Each row has a name. Each question is about the rows just above it.

bosi: [113 153 113 113 113 113 153 153 153]
Satub: [ 83 181  83  83  83  83 181 181 181]
pepak: [106 148 106 106 106 106 147 114 147]
puz: [133 121 133 133 133 133 121 121 121]
Tebe: [ 73 190  73  73  73  73 190 190 190]
fovof: [131 129 131 131 131 131 131 129 130]
gula: [158 180 158 158 158 158 101 101  74]
gide: [100 161 152 100 100 100 162 161 161]
dava: [135 113 135 135 135 135 112 113 112]
kado: [109 153 109 109 109 109 153 153 153]
Which row holds [158 180 158 158 158 158 101 101  74]?	gula
Whose row is [ 83 181  83  83  83  83 181 181 181]?	Satub
The entry that follows [114]:	[147]

dinad: [ 68 123 136 155 134 154 135 130]
fegob: [ 87 128 142 153 137 128 153 137]
Lepaz: [163 138 136 128 100 101  86 139]
Right after [134] comes	[154]
The entry that follows [100]:	[101]
Right after [154] comes	[135]
Right after [101] comes	[86]
What comes right after [87] in the named rows?	[128]
Right after [163] comes	[138]
What comes right after [155] in the named rows?	[134]

mul: [168  72 188 177 150 173  64]
desab: [100  63 198 185 154  64 172]
Mar: [ 99  87 172 164 144  88 156]
kato: [154  91 167 160 142  63 153]
Felib: [174  63 198  72 154  64 172]
fol: [100 167  87  94 113 166 102]
Whose row is [ 99  87 172 164 144  88 156]?	Mar
What comes right after [173] in the named rows?	[64]
The entry that follows [185]:	[154]
The entry that follows [99]:	[87]
The entry that follows [91]:	[167]
What comes right after [113] in the named rows?	[166]
What comes right after [188] in the named rows?	[177]

sot: [116 117 110 164 150 115]
pivob: [108 187 115 154 155  87]
Ren: [116 109 110 164 151 190]
The entry that follows [151]:	[190]
Right after [150] comes	[115]
The entry that follows [109]:	[110]
What comes right after [155] in the named rows?	[87]
[116 109 110 164 151 190] is in which row?	Ren
Right after [117] comes	[110]
What comes right after [108] in the named rows?	[187]

zopi: [133 135 124 124 135 116 127 104 143 137]
raz: [114 137 118 135 109 145 119 122 105 126]
vufi: [122 121 119 129 102 109 122 113 143 110]
sor: [139 127 126 123 133 116 131 117 122 123]
toma: [139 122 152 190 122  68 177 149 148 145]
rop: [119 125 122 137 138 131 143 127  99 124]
vona: [ 69  89 116 134 103 118 149 147 117 110]
The entry that follows [68]:	[177]
Whose row is [ 69  89 116 134 103 118 149 147 117 110]?	vona
Right after [89] comes	[116]
Right after [121] comes	[119]
What comes right after [113] in the named rows?	[143]
Which row holds [133 135 124 124 135 116 127 104 143 137]?	zopi
Right after [190] comes	[122]

fet: [166  89  93 162 172  89]
Gopip: [196 162 162 162  86 181]
nisa: [193 189 180 191  57 195]
nug: [166  89  93 192 163 164]
The entry that follows [196]:	[162]
Right after [163] comes	[164]
The entry that follows [180]:	[191]
Right after [193] comes	[189]
The row with [193 189 180 191  57 195] is	nisa
Where do [166  89  93 162 172  89] appear?	fet

Lomi: [155 187 186 187 130 123 199]
Tefe: [156 183 169  82 101 125 196]
Ninir: [163 180 169 186  96 119 187]
Right after [130] comes	[123]
What comes right after [183] in the named rows?	[169]
Which row holds [156 183 169  82 101 125 196]?	Tefe
What comes right after [82] in the named rows?	[101]
Right after [156] comes	[183]
Right after [155] comes	[187]
Which row holds [163 180 169 186  96 119 187]?	Ninir

Let: [131 155 164 174 149 124  95 101 145]
Nelur: [122 148 162 178 150 136 111 122  99]
piro: [110 137 110 111 164 145 140  98 127]
gobo: [117 119 115 142  92 116  99 158 146]
nenu: [123  88  90  79 111 122 167 125 172]
feri: [116 120 113 142  92 115 100 157 146]
ruf: [138 139 144 144 137 112  99  89 199]
satup: [114 146 112 125 111 147 136 119 143]
tepag: [110 137 110 111 164 156 140  97 111]
Duko: [ 80 137 122 131 110 149 137 111 140]
[114 146 112 125 111 147 136 119 143] is in which row?	satup
Right after [138] comes	[139]
What comes right after [100] in the named rows?	[157]
The entry that follows [155]:	[164]

Dega: [163 160  71 178  79 147  77 158]
Dinef: [163 160  71 181  78 147  77 171]
Vis: [165  95  80 179 177 141  78 162]
pup: [165 159  80 184 177 141  78 162]
Right after [95] comes	[80]
Right after [179] comes	[177]
What comes right after [184] in the named rows?	[177]
What comes right after [178] in the named rows?	[79]
Whose row is [163 160  71 181  78 147  77 171]?	Dinef
The entry that follows [79]:	[147]

